X =
[[ -6  -6  -1 -12   7   4 -10   9   3]
 [  5 -10  -9 -13 -15  13 -21  -3   0]
 [ -6 -15 -14  -9   2   7 -15   9   4]
 [ 26  17  22  28 -14 -31  22 -22  -9]
 [ -3   5 -21   6  -6  13  -2   1   7]]
Indices start at 1.
(1, 1) = -6
(5, 6) = 13
(5, 5) = -6
(4, 5) = -14
(5, 8) = 1
(3, 4) = -9
(4, 3) = 22
(4, 1) = 26
(2, 8) = -3
(2, 7) = -21
(3, 2) = -15
(4, 6) = -31
(5, 4) = 6
(1, 9) = 3
(5, 1) = -3
(5, 7) = -2
(3, 5) = 2
(3, 1) = -6

arr =
[[  0   1   1  -3  -6  -6]
 [-12  -7 -18 -24  10  14]
 [ 10 -17  21  -2  13 -14]
 [ -6  -3   1  -2  -5 -12]
 [ 22  22  -2 -23  -2  -2]
 [ -1   1  -4   1  -2  -8]
 [-23  11  -2 -18 -21 -18]
 [-11  10  21   8   0  21]
 [-13 -12 -14  14 -22 -13]
 [ -6   6   2   1  -9  -4]
 [  2   0  -2   2  -1  -4]
 [  9  16 -22  17  19  -7]
 [ -9  26  20  13 -22 -16]
 [ 11 -27  -7  10  -2   9]
 [ -2  -1   0  -3  -4  -1]]
Rows and columns are counted from 1.
row 1 col 1: 0
row 8 col 1: -11
row 8 col 4: 8
row 10 col 5: -9
row 2 col 3: -18
row 11 col 5: -1
row 10 col 4: 1
row 12 col 5: 19
row 12 col 4: 17
row 3 col 5: 13
row 6 col 6: -8
row 3 col 4: -2
row 1 col 5: -6
row 5 col 5: -2
row 15 col 2: -1
row 9 col 3: -14
row 8 col 2: 10
row 10 col 2: 6
row 9 col 1: -13
row 15 col 5: -4
row 6 col 2: 1
row 11 col 2: 0
row 9 col 4: 14
row 6 col 1: -1
row 2 col 1: -12
row 14 col 2: -27
row 11 col 4: 2
row 14 col 4: 10
row 15 col 4: -3
row 12 col 6: -7
row 15 col 6: -1

m =
[[955 318 582 449]
 [468 525 519 580]
 [405 408 471 473]
 [498 669 550 638]
 [534 547 387 687]
 [577 479 162 987]
 [278 475 372 440]
 [754 523 990 565]
 [567 256 464 469]
 [325 540 404 418]]
Indices start at 1.
row 1 col 1 => 955
row 3 col 1 => 405
row 5 col 4 => 687
row 10 col 2 => 540
row 4 col 2 => 669
row 1 col 3 => 582
row 9 col 4 => 469
row 10 col 4 => 418
row 10 col 3 => 404
row 2 col 1 => 468
row 3 col 2 => 408
row 3 col 3 => 471
row 6 col 3 => 162
row 8 col 4 => 565

a =
array([[-28,  -7,  10,   5, -25],
       [  3, -21, -26, -44,  24],
       [-16,   0,  -4, -26,  12],
       [  3,   1,  -6, -41,  28],
       [-20, -11,  23,   9, -36],
       [  7,  -1,  -5, -48,  27],
       [-23, -17,  14,  13, -47],
       [ -6, -31, -21,  11, -31],
       [  4, -22, -27, -36,  23],
       [  2,  -3, -13, -48,  25],
       [-26,  -4,   7,   1, -21],
       [-14, -11,  23,   0, -27],
       [ -4, -32, -23,  -1, -19]])
Rows and columns are counted from 1.
(1, 1) => -28
(2, 5) => 24
(11, 2) => -4
(10, 2) => -3
(6, 5) => 27
(1, 5) => -25
(9, 4) => -36
(7, 4) => 13
(1, 3) => 10
(11, 5) => -21
(3, 5) => 12
(3, 1) => -16
(5, 4) => 9
(11, 1) => -26
(7, 5) => -47
(12, 5) => -27
(7, 1) => -23
(10, 4) => -48
(2, 3) => -26
(8, 2) => -31
(9, 3) => -27
(2, 4) => -44
(6, 2) => -1
(12, 2) => -11
(2, 2) => -21
(4, 3) => -6
(5, 2) => -11
(10, 5) => 25
(12, 1) => -14

x =
[[-257  137    0 -202 -202  -74  167  184  118  -85  -19]
 [ -77 -177 -214  131 -277 -108 -212   81  248   42 -404]
 [-233   75  -17 -155 -168  -26   95  148   81   -6 -146]
 [-199  169 -237  -32 -672 -528   94  239  521 -355  106]
 [-255  238 -169 -252 -373 -230  271  297  214 -186  220]
 [-182  196 -158 -196 -360 -230  252  124  159 -152  186]
 [ 374 -568 -436  541 -287 -195 -595 -379  259   94 -561]
 [ 121 -162 -222  120 -185 -164 -131 -133   79  -56  -72]
 [ 278 -361 -356  143  270  327 -127 -252 -380  375 -296]
 [ 344 -385 -377  258  -24   26 -231 -390 -122  193 -224]
 [ -63  -57  -67 -117  178  233   26   86 -228  170 -210]
 [-382  260 -146 -491 -166  110  460  407  -13  106  134]
 [-180  136 -170 -224 -249 -118  222  170   90  -76  160]
 [-182  159  -57   75 -735 -698   -7  266  725 -625   82]
 [-171  218  -33 -285 -138  -46  291  136  -42  -68  133]]
Indices start at 1.
(1, 1) -> -257
(2, 7) -> -212
(3, 11) -> -146
(5, 1) -> -255
(4, 11) -> 106
(3, 9) -> 81
(11, 11) -> -210
(8, 6) -> -164
(3, 8) -> 148
(13, 1) -> -180
(14, 7) -> -7
(14, 8) -> 266
(15, 8) -> 136
(8, 3) -> -222
(10, 1) -> 344
(11, 4) -> -117
(15, 4) -> -285
(12, 7) -> 460
(5, 9) -> 214
(7, 3) -> -436
(1, 4) -> -202
(10, 7) -> -231
(12, 6) -> 110
(15, 6) -> -46
(12, 9) -> -13
(7, 5) -> -287
(2, 11) -> -404
(12, 10) -> 106
(12, 2) -> 260
(6, 7) -> 252
(10, 4) -> 258
(5, 4) -> -252

A =
[[-33 -31 -32  -7 -32 -23 -33 -29  16 -18 -27  14 -32 -16]
 [ 16  14  24 -22  34  -2  35  34 -33   0 -10 -32  34  17]
 [  7  26  25  -2  18  19   5  34 -30  18   3 -31  30  -2]
 [  3 -16  20  30 -31  29 -32 -33  31  33 -10  27 -31   0]
 [-32  34 -33 -30   4 -35  -3  21  32 -32  32  23  15 -32]
 [-32  31 -29 -34  16 -29  10  28  29 -28  33  29  24 -35]
 [-15  -6 -35 -30  34 -33  31  20 -30 -31 -12 -27  17  19]
 [ 28  13  17 -27  30 -22  32  29   8 -21   2   6  32  12]
 [ 29 -26  31  30 -20  33   5 -23 -18  34 -30 -22 -17  34]
 [-32  31 -31  -4  33 -26  12  33  36 -27  30  30  34 -30]
 [ -7 -32 -23 -33  -8 -30  26 -29 -32 -32 -31 -31 -29  32]]
Rows and columns are counted from 1.
(1, 1)	-33
(8, 11)	2
(3, 7)	5
(11, 3)	-23
(5, 8)	21
(3, 11)	3
(1, 6)	-23
(2, 4)	-22
(10, 1)	-32
(7, 9)	-30
(4, 11)	-10
(9, 8)	-23
(2, 10)	0
(11, 11)	-31
(4, 13)	-31
(10, 4)	-4
(10, 2)	31
(2, 12)	-32
(6, 10)	-28
(3, 4)	-2
(5, 3)	-33
(10, 13)	34
(11, 14)	32
(9, 9)	-18
(1, 10)	-18
(9, 10)	34
(1, 4)	-7
(10, 3)	-31
(1, 13)	-32
(6, 6)	-29
(11, 4)	-33
(10, 9)	36
(5, 10)	-32
(2, 11)	-10
(2, 5)	34

grid =
-22	25	-24	26	25	5	-21	-22	23	-23	23	27	18
-1	-25	19	-14	9	-27	26	19	-13	-2	-17	-10	-25
Rows and columns are counted from 1.
row 1 col 1 -> -22
row 2 col 2 -> -25
row 2 col 6 -> -27
row 1 col 4 -> 26
row 2 col 4 -> -14
row 2 col 1 -> -1

W =
[[ 27 -26  27  17   7]
 [-29  27   6  21  27]
 [ 27  26  26  17 -26]
 [ 29  27  -9 -21 -25]
 [ 22 -27 -28  -4 -26]
 [ 20 -25 -24  -5 -23]
 [-25 -24 -23 -16  28]
 [ 26  28 -23 -28 -25]
 [-26 -27   1  25 -26]
 [ 24  28 -16  -2 -29]]
Rows and columns are counted from 1.
(1, 1)	27
(5, 5)	-26
(8, 1)	26
(2, 3)	6
(6, 5)	-23
(9, 4)	25
(3, 1)	27
(10, 2)	28
(8, 3)	-23
(9, 2)	-27
(7, 2)	-24
(8, 2)	28
(2, 5)	27
(5, 2)	-27
(5, 3)	-28
(10, 3)	-16
(5, 4)	-4
(4, 5)	-25
(1, 2)	-26
(9, 3)	1
